hs-cz: [  6  -6   4  30 -21 -19  16   4  22 -35  -2 -41 -11 -14  21   2 -14  -5
  13  24 -12 -23 -11   4 -22  -8  11 -18 -13  26]
jn-fq: [ -7  29  29 -36  30  -7   0  -7  -8   1  -8  18  -7   0 -12   1  31   4
 -39 -24  -7   8  -2  -6  41  27  11   4   2 -14]
jn-fq: [ -3  32  22  -8   6  -2  16  -3   9 -36  33 -32  24  10 -16  25   0   6
   0 -13   7 -78 -12 -15  16  18  39   6   5  -9]
hs-cz: [  4  20  25 -12  16  22 -54  -2 -39 -24 -23 -62   4  12   6  14   5 -35
  19  -8  36  10  14 -34 -18  22  33  14 -27  29]
fb-gf: [  0  -5  -3 -15  -7  10 -25   3 -19  -8 -29  -2  21  15 -13  -1 -19   0
  24 -12  35  -1   4  -3 -10 -24  29   2 -12  15]
bd-qp: [ -8  -3  11 -30   1  -2 -19  -6  -2   0 -43  25  -5   7 -19 -16   0   7
  -5 -14   1  20  -3  10  33  -7  33  -4 -13   3]
hs-cz: [  8  20  29 -33 -21  -9  13 -12  20 -21  -1  19  44  29   1 -25 -32  11
 -20   5  35 -27 -26 -15  16 -38  35  -5  28  16]
bd-qp: [  9   4   5  29 -13 -12  40   4  17  -5  48 -11   9  -1  17   1  -6   1
 -15  23   5 -30 -17  -5 -22 -11 -27   0  22  -2]
hs-cz: [ -8   1  12   5  11  31 -50  -4 -25  -9  -9 -56 -16   8 -17  17  11 -31
  30  -5   7  -4  14 -14   3  38  33  22 -35   2]
fb-gf: [  3  -2 -10  19  12  18 -19  -1 -12  13  17 -29 -16  -7  15  13  13 -22
  12   9 -12  20  19 -12 -19  31 -27  11  -5  -2]
hs-cz: [  6  -1 -25  -6  17  -7  30   4  -2  51  27  70   4 -10  16  -8  17  18
 -37  -5 -13  45   9   7  -4  -7 -75   0  41 -27]
jn-fq: [ 10 -48 -17  40 -48 -20  16  12  14   3 -26   8 -13  -7  22 -34 -34   1
  14  41  13  32 -17  25 -45 -64 -21 -20  -9  32]
fb-gf: [ -9  19  36 -30  16 -21  24 -12  18   9  -1  43 -21  -3 -12 -19  31  13
 -61 -10 -28  11 -19   9  62  20   4  -2  11 -23]
jn-fq: [  7   0   2 -23   1 -10   2 -10  11  23 -20  49  -4  -3  23 -31   2   6
 -34   7 -12  61   0   1  13 -12 -28 -12  22   6]
hs-cz: [ 14  26  25 -26   4 -22  10   1  -7 -23 -18   4  23   3  25  -9  -5   2
 -28  -3  32  10 -10 -19 -14 -25   4 -14  13  30]
bd-qp: [ -2 -10  -1  19   3  -9  33  -2  17  37  35  34 -29 -12   6 -14  24   4
 -39  17 -33  25  -8  14  15  14 -53   5  19 -29]
fb-gf: [  3   9  10   7  -2 -15  15   9  -3 -27   2 -24   7  -5   4  12  -2   2
   1  -1  14 -29  -9  -3 -17  -9  12  -7  -8  13]
fb-gf: [  0   4   4   5   3  -6   2   5  -4 -13  -2 -17  -3  -5   1   9   4  -2
   3  -2   1 -12  -1  -1  -7   4   7  -3 -10   5]
bd-qp: [  2   6  -8   2  11 -14  22  -5  20  12  14  22 -16 -20  20  -2  17   8
 -25   5 -42  18   4   5  12  20 -35 -12  18 -11]
hs-cz: [ 13  14 -13 -39  13   4 -23   7 -37  -1 -34  21  45  11  14   3 -16   5
   9 -26  52  29  18 -20 -33 -36  -1  -6  11  27]
bd-qp: [  9  13   4  20 -16 -22  58   3  30 -17  54  -1  25   0  15   4 -14  16
 -18  17   2 -56 -23  -3 -14 -19 -17  -8  33  -4]
fb-gf: [  0  -2  18  38   1  -9   5  15 -18 -23   6 -60 -27 -13   8  16  16 -22
   4  13  12 -12  -7  -3 -34  10  -2   4 -32  16]
fb-gf: [  1  12   8   6   8 -11  16   2   5 -11  14 -13  -6 -10   9  10  12   0
 -12   1 -11 -13  -3  -4  -1  14  -7  -4   2  -1]
jn-fq: [ -6 -16  -8  17  -6  21 -22   0  -7   8   4 -21  -9   6 -13   5  -4 -13
  27   5   1  -4   7   2  -4  10   7  14 -15  -6]
jn-fq: [  3 -10 -14 -24  -6  13 -22 -15  11  27 -22  42   6   9   8 -27 -14   3
  -1   4 -10  48  11   0  18  -9  -8  -3  18   1]
bd-qp: [ 14   7 -11 -10 -11  13 -24  -6  -1 -18 -11 -21  35  12  23   0 -34  -8
  30   6  23  -1  11 -23 -28 -17  14  -7  10  31]
jn-fq: [-16   8  24  13  17  -6   3  18 -30 -25   0 -44 -21  -7 -36  32  30  -6
   5 -23  15 -46  -9   7   2  21  33  13 -43 -10]
fb-gf: [  8  -6  -2  -1 -13  11   5  -7   5  29  23  30  17  17  10 -24 -14  -2
 -15  17  17  22  -5  -8  -6 -20 -30  10  32  -5]
hs-cz: [  7 -12 -22  14 -18 -27  47   5  31   7  14  40   6 -13  17 -12 -14  26
 -13  14 -19  -2 -11  19 -10 -32 -35 -22  27  -3]
fb-gf: [ -6   8  -7 -12   9 -11   8  -3  15 -11  -8   9  -4 -12  -7  11   7  16
   1 -15 -31 -17   4  10  24  15  14 -13  -2  -8]
jn-fq: [-12  19  23 -34   9 -16   5   5  -8 -34 -29   4  14   6 -38  12   4  21
  -4 -36  18 -46 -13   8  31  -9  62  -6 -19  -1]
jn-fq: [  6 -23  10  38 -13   3   2  -4   7  31  18  -7 -40  -6  27 -28  11 -28
 -23  45 -14  56  -7   0 -14   8 -50  10   2   2]
bd-qp: [  2   0  20  17  -1  -5  -7   7 -14 -18  -9 -42 -17  -5  10   3   7 -20
   1  11  14   4  -5  -7 -21   4   7   2 -23  20]
bd-qp: [ -1   5   9  14   6 -18  28   4  10  -3  17  -2 -18 -15   8   4  18   3
 -23   6 -20  -6  -9   6   3  12 -18  -5   2  -8]
bd-qp: [ -1 -10   2 -18 -14   8  -9  -9   7  17 -13  35  12  19 -10 -26 -17   5
  -5   3  13  18  -7   4  18 -23   9   4  12  -2]
hs-cz: [  0  -8  10  16 -38  17   9 -21  45   0  45  -8  15  28  -8 -22 -32  -4
   6  35  -7 -44 -22  -5  23  -2  19  13  24 -13]
[ -1  17  20  -7  35 -20 -11  14 -36 -21 -39 -31 -31 -27  11  20  40 -12
 -15 -21   1  29  10  -4 -13  23   1  -9 -37  20]	hs-cz
[  3   1   4  26  12  13 -18   0 -13   3  15 -47 -26 -10  19  12  19 -30
   6  15 -11  18  13 -14 -20  36 -22  11 -14   4]	hs-cz
[ -9   5  14   4  29   2  -9   7 -29  13  -1 -12 -33 -12 -10  14  42 -13
 -17 -14  -6  21   7   1   7  34 -14  14 -22 -15]	jn-fq
[  5  29  48 -10  15 -14   6  -5  -4 -17   4 -22 -12  -1  18  -6  23 -17
 -44   7   7  10 -14 -21   9  20   2   2   0  13]	hs-cz
[  4   3  23  -5 -14 -11   9   8 -13 -18 -10  -5  20  15  -5  -9 -15   0
  -7   1  50 -16 -21  -5 -17 -39  21   1  -4  19]	fb-gf
[  1  11  55  21 -16 -54  76  11  23 -28  25  -1 -17  -9   4 -16  15  11
 -65  22  10 -38 -55  13   5 -25  -3 -11   3   3]	fb-gf
[  3  10  -4 -15  28 -14   3  12 -27  10 -20  21  -6 -17  11   9  25   6
 -20 -21   4  38  13   1 -12   0 -28  -7  -2   3]	hs-cz
[-10  -5   3   9   7  17 -26  -1 -12  -2  -5 -31 -20   0 -17  12  12 -15
  20  -4  -8  -6   8   0   9  29  19  13 -26  -7]	hs-cz
[  2   5  34  -6  -3   2 -22  12 -43 -22 -26 -35  11  18 -10  -1  -4 -20
   3  -5  70  -1 -12 -16 -27 -26  33  13 -28  29]	fb-gf
[ -5 -29 -17  26 -24  24 -24   0   0   2   0 -26  -2  12 -17   0 -23 -12
  46  13   8 -15   4   7 -13  -7  18  11 -18   1]	jn-fq
[ -3 -15  -6 -17   1  36 -57  -6 -31  28 -30   8   4  22 -14 -13  -8 -19
  22  -6  29  47  18  -8   0  -4  10  20 -12   3]	fb-gf
[ 13  12  -6  15   6 -16  24  -3  22  -5  23  -9  -8 -22  45   4   8  -2
 -17  18 -34  11   5  -9 -17  17 -41 -17  21   9]	bd-qp
[  0 -12 -31   1   3  30 -47   6 -31   1 -23 -25  15   6  -7  19 -16 -11
  56 -14  22   7  29  -7 -31  -3  13   7 -20  12]	hs-cz
[-11   3   9   2  14 -24  38   3  15   9  12  28 -30 -20 -13   2  33  18
 -38  -8 -38  -6 -12  23  34  19 -15  -5   0 -29]	bd-qp
[  0  12  -1 -29 -15  -3   7  -2  11 -27  -8  14  49  21 -20   2 -35  24
  16 -18  28 -54 -11  -2  11 -34  49  -8  12   6]	bd-qp
[  5   2  17 -11 -23 -15  11  12 -12 -32 -21  -3  38  19 -12  -7 -32  11
   7  -5  64 -35 -24  -1 -23 -61  40  -6  -5  28]	fb-gf
[ -5   1  20  -8   4   0 -30   5 -24 -25 -43 -34 -12   1 -10   4   4 -14
  14 -10  20   6   1  -3  -3   2  41   0 -38  23]	bd-qp
[ 13   6  10  15  -3  12  -4   3 -20   8  28 -23  16  13  22  -2  -5 -23
  -5  18  41  11  -1 -26 -41 -10 -28  16  14  13]	fb-gf
[  8   4 -23  24  -3  -4  11  10   3 -26  17 -39  15 -13  18  29 -13   2
  32   3  -2 -38  10  -7 -40  -1  -5 -11  -1  14]	fb-gf

zh_pr: [ 32  18 -10 -68  -6   1  10 -22  13  35   1  -2  30  -1  44 -10  -5 -17
  -7   5 -35  21 -18 -11   5  42 -38 -18   9  35]
rt_pf: [-11 -22  -8   8 -25  11 -17   9   9  -8 -51  20  17  13  14  11 -15  36
  -8   4  30 -18 -15 -31 -24  11  12 -13   3 -17]
tp_tl: [ -8  29  11   0  21  25  -6  68  48 -25 -10 -11  11  -5   3 -10  18   5
  13  58  55 -17  21 -19  -2 -10  34  52  17  17]
zz_lh: [ 10  35  17 -14  23  13   4  47  27 -12  37 -17 -12  -8 -22  -6  23 -33
  15  36  -7   0  34  36   5 -45  12  28  13  34]
tp_tl: [ -7  27  17 -26  17  34  19  36  26 -16  19 -22   5   0  10   3  11  -8
   0  17  -5  10  12 -10 -22  -8  12  31   9  26]
rt_pf: [-18 -10   1  17   0  14  -6  15   7   4 -20  -3   5   5  -6   5  -5  11
   3   0  22 -17  -4   9 -12 -22  14   9   5   4]
rt_pf: [-12  34  24  32  28  16   5  41  18 -27  29 -22 -14 -24  -6 -16  31 -10
  11  33  21   4  25 -17   6  -8  27  39  -6  -7]
zz_lh: [ 17 -16 -18 -10  16 -23  -1  -7  -8 -25   3  10 -18   6 -20   9  -3 -22
   4  12  -4  -4  17  13   6   6  -4   7  15 -21]
zh_pr: [ 10  13   3   9 -30 -16 -26  14  12   3 -15  23   8  -1   1 -14   4  28
   2  18  30  -9   1 -12  26  -2   7 -17 -12   4]
rt_pf: [  5  12   7  14   6 -14   4  -7  -9 -16  24  -2 -13 -12  -1 -11  12  -2
  -1   2  -3  16   9 -20  18  20   1   4 -13 -19]
tp_tl: [  6   3 -12  -6  -5 -23   2 -35 -24  -1  17   8 -17  -3   0  -3   4   1
   0 -20  -9   5  -7 -12  22  16 -14 -14 -22  -8]
rt_pf: [-31 -35 -10  30 -23  24  -7 -30 -19   9 -47   8   9   1  28  16 -16  33
 -12 -36   6 -13 -38 -45 -43  23   0 -30 -16 -35]
zz_lh: [ 23 -19 -11  -5  27 -20  11 -18 -31 -49  42   4 -55  -2 -43  25   8 -59
   2  -4 -62  10  37  34 -19 -15 -12 -11   9 -40]
zz_lh: [ -5  50  38  38   2  14  11 -12 -14  27  64 -30 -16 -45  13 -30  39 -19
   4 -17 -46  33   0 -10  15  -6 -11 -21 -43   8]
tp_tl: [-13  -2   5  20 -21   3 -10   1 -14 -15   7  12 -25   4 -23  13   4  16
   1 -19  -3 -11   3   6 -10 -38  11 -22 -22  -6]
tp_tl: [  4 -41 -33  11  30 -23   2 -49 -17  43 -35  -9  23  -8  22 -12 -19 -23
   3  -7   8  -5 -26   7  15  54 -27   8  23 -26]
tp_tl: [-11 -29 -26  21  31 -11  -3 -19  -9  13 -27  -8   3  -5   0  -3  -8 -13
  10   2  30 -21 -11   6   9  19  -2  25  15 -21]
zz_lh: [ 12  19   4 -11 -42 -13 -17  -6  10  29 -16  19  27   1  27 -20  -3  39
  -6   0  18   5 -20 -25  31  21  -8 -28 -18  21]
zz_lh: [-35 -12  12  53 -18  27   4 -36 -31  15  -7  -9  -5 -18  25   3   3  23
 -12 -49 -21   8 -32 -43 -33  16  -3 -36 -38 -36]
zz_lh: [-16 -47 -20   7  15   7  10 -19 -24 -29 -17   2 -20  16 -17  34 -18 -10
  -5 -24 -13 -12  -1   5 -43  -2   2   3  13 -39]
tp_tl: [ 19  -3  12 -24 -20  -5  13 -11  -8 -14  15   9   3  12   5  11 -12   2
 -20 -16 -47  33   6  -5 -15  17 -13 -27   2  -8]
zh_pr: [  9  23  38   4  -7  19  10  33  19  -8  22 -11  12  -6   5  -6   7  -2
 -11  13 -29  32  19   1 -15  -6   7  -3   6   7]
zh_pr: [-18  23  20 -12  19  26  24  22  14  14  27 -32   8   3  -3  -2   5  -6
   4  -7  -4   8   3  25  -4 -30   9  35   5  44]
zz_lh: [ 11  10   2  -6  29  -3   0  34  22 -13   8  -9   0  -3 -15  -7   9 -25
  11  39  16  -5  26  22  12 -11  11  36  24   9]
zh_pr: [ 10  23   1  23  -7 -24 -25  23  14 -24  -3  19  -6 -15  -2 -23  21  21
   9  41  52  -9  15 -37  41  17  19   9 -15 -17]
zh_pr: [ -9 -31 -11  27  22  -9  -1   2 -11 -24  -9   1 -18   5 -28  13  -7 -11
   4   2  13 -14  13  18  -9 -11  13  19  15 -32]
tp_tl: [-13   2 -11   6   4  10   2 -21 -12  -4  -2  -3 -11 -13  20   1  10   3
   2 -11   3  -6 -16 -41 -10  23  -4  -4 -21 -16]
zh_pr: [ 39   7  13  -7 -35 -13 -18   8  16   0 -16  25  25  -6  26 -14  -3   9
 -15  28 -20  26   7 -27   2  40 -14 -44   6 -18]
rt_pf: [ 30  37   7 -64  -1  33   5  33  36 -23  12  -1   6  -7  31   4  18 -28
  -2  44 -36  14  16 -30 -35  14 -11  -8  12  23]
rt_pf: [-15   2  39  10   2  60  18  44  14 -24  16 -21  -5   1  -8  26   4 -18
 -11  -2 -55  18  21  17 -77 -45  15  -6  15  -1]
zz_lh: [  7 -13  11  12 -39   5 -11  -8  -8  -1 -17  20   7   3  12   8 -10  20
 -17 -14 -28  13  -7 -18 -25  10  -7 -49  -9 -23]
zz_lh: [ -9  39 -10  11  -3 -15  -4 -44 -33  11  47  -2 -43 -30   3 -17  37  -2
  16 -28  -3  -7 -16 -30  41  -2 -13 -20 -64   7]
zh_pr: [ 46   1   3  -4  -6 -17  -8  -1  -8 -58  21  25 -29 -16  -1   6  16 -34
 -10  31 -56  29  36 -31 -20  37 -14 -42   2 -60]
rt_pf: [ -5  30  15  31  42  -3  12  14  13   3  23 -31   8 -31  16 -36  24 -13
  10  30  30  16  10 -25  35  37  11  51   0  -9]
zh_pr: [ -3   0  -9  27 -18 -14 -19 -15 -18 -21  -3  21 -25 -11  -2  -1  13  18
   2  -4  14 -11  -3 -38   8  10   4 -25 -31 -33]
rt_pf: [ -5  28  -2 -13  29  21  -3  37  37  15  -6 -21  15 -14  13 -17  18 -16
  19  43  38 -20   3   1  10  -9  10  43  14  36]
rt_pf: [-29 -11   9  46  -4  21  -7  16   3 -15 -25  -1   2  -5   6   3   1  28
  -3   1  31 -11  -6 -33 -22   3  25   7  -7 -29]
tp_tl: [-22  -1  17  40 -14  40 -26  67  36 -30 -43   9   8  -2  -1   8   7  28
   3  40  45 -28  12 -25 -42 -28  42   7   8 -16]
zh_pr: [ 17 -11   0  -1  28  -5   9  12  -3 -42  20  -3 -24  -2 -24  13   5 -40
   0  20 -29  11  34  16 -19  -1   2  12  23 -31]
tp_tl: [ 19  25  27 -46 -37  20  23 -10  -5 -23  37   6  -1   6  29  13   1   9
 -28 -24 -77  52   1 -42 -35  25 -18 -46 -20   4]
[ 22   4   1  -9 -27  -9  -8 -25  -1  30 -13  12  25 -10  37 -15  -4   6
 -11  -3 -23  20 -18 -25   7  43 -26 -42  -7  -5]	tp_tl
[-41 -28 -27  51  30  25 -13 -22  -8  46 -48 -21   6 -24  19  -6   4 -11
  20  -8  40 -46 -38  -5 -16   2  -1  13  -2 -15]	tp_tl
[ -7  23 -14  -9   9   9  -7  -2   2   2   8  -3 -18 -15   6  -5  23  -9
  16   8  16 -23  -7 -17   7  -9  -1   5 -21  16]	rt_pf
[ 12   9  -9  19   7 -17 -32  19  33  58 -41   0  41 -19  16 -40   4  -2
  19  48  60 -26  -9  19  50   8  -2  15  19  23]	tp_tl
[-23 -13   2   5 -23  19   6 -28 -15  37 -15  -5  15   7  17   8 -15  22
 -10 -46 -15   0 -34  -1 -20  -5 -10 -26 -15  12]	zh_pr
[ -7  12  -7  -8  22  12   8  -2   7   6   1 -16   5 -12  21  -8  10 -10
   6   9  12  -3  -9 -23   0  21  -2  22  -1   6]	tp_tl
[ -8  -4 -21  13 -25 -10 -23 -25 -18 -10 -18  26 -20  -5   7   3   7  27
   3 -12  23 -23 -18 -44   6  12   0 -30 -35 -23]	zz_lh
[  8  -2  -9 -17   0 -19  13 -30 -23 -27  22   8 -19   4   1   7  -1   1
  -9 -18 -19  17   1 -26   6  31 -10  -7 -14 -22]	tp_tl
[-19   1 -12  20  -7   3  -2 -40 -34  -6  13   3 -34 -16   6   6  16   4
   3 -34 -11  -9 -19 -36  -7   6  -7 -27 -43 -23]	rt_pf
[-13  41  10 -19   8  23  12  19   8 -23  37 -13 -21  -7   1   1  25   1
   7   3   3   0   7 -24  -2 -17  13  20 -24  25]	tp_tl
[  7   8  19  23 -53   1 -20  -5  -7  -2  -6  25   0  -8  14  -3   5  32
 -14 -11 -20  13  -7 -36  -9   7  -3 -61 -31 -20]	zh_pr
[ -5 -32  -1  23 -34  -1 -14 -22 -20   9 -28  20   2   8   0  14 -18  21
 -12 -29 -16  -3 -16   0 -23  -4  -6 -47  -8 -25]	zh_pr
[ -6  30  -6   0  12   5 -10  17   9 -12  17  -3 -24 -15  -7  -8  29  -7
  19  21  27 -23   8 -12  16 -20  11  16 -19  15]	rt_pf
[  3  -9   2  14 -17  -6 -11  -1  -1   1 -15  12   6   1   3  -1  -5  13
  -5   0   4   0  -3  -7  -1   6   1 -18  -2 -14]	zh_pr
[ -3 -20 -31 -50  20 -13   9   4  14   4 -27   0  20  35  -9  11 -27   8
   6   6  46 -24  -7  26  17  -1   5  50  34  34]	zz_lh
[ -2   4   2  11  16 -10   0  11   9  10   0  -9   9  -3  -6 -14   1  -1
   7  14  26  -3   5  14  25  -1   8  28  10   8]	rt_pf
[ 20   8 -16 -17 -11 -15 -11 -19 -17 -28  19  22 -36  -8  -7   8  17 -15
   4   2 -25  -4   9 -18   1   3 -13 -33 -22 -17]	zh_pr
[-14  21 -17 -15  20  17   9 -35 -22  27  37 -21 -34 -21   1   2  26 -38
  19 -28 -30 -17 -17  14  -2 -30 -22  -9 -31  30]	rt_pf
[ 14 -24 -11  11  18 -30 -11  21  15 -13 -27  10  14  11 -20  -6 -15  -2
   4  36  43 -10  20  22  24  10  13  33  37 -19]	tp_tl
[  6  -6  -9 -29  30  -5  16  11   8  -6   9 -12   0  15 -19   8  -9 -24
   5   9   1  -2  14  38   4 -13   1  37  29  19]	zz_lh
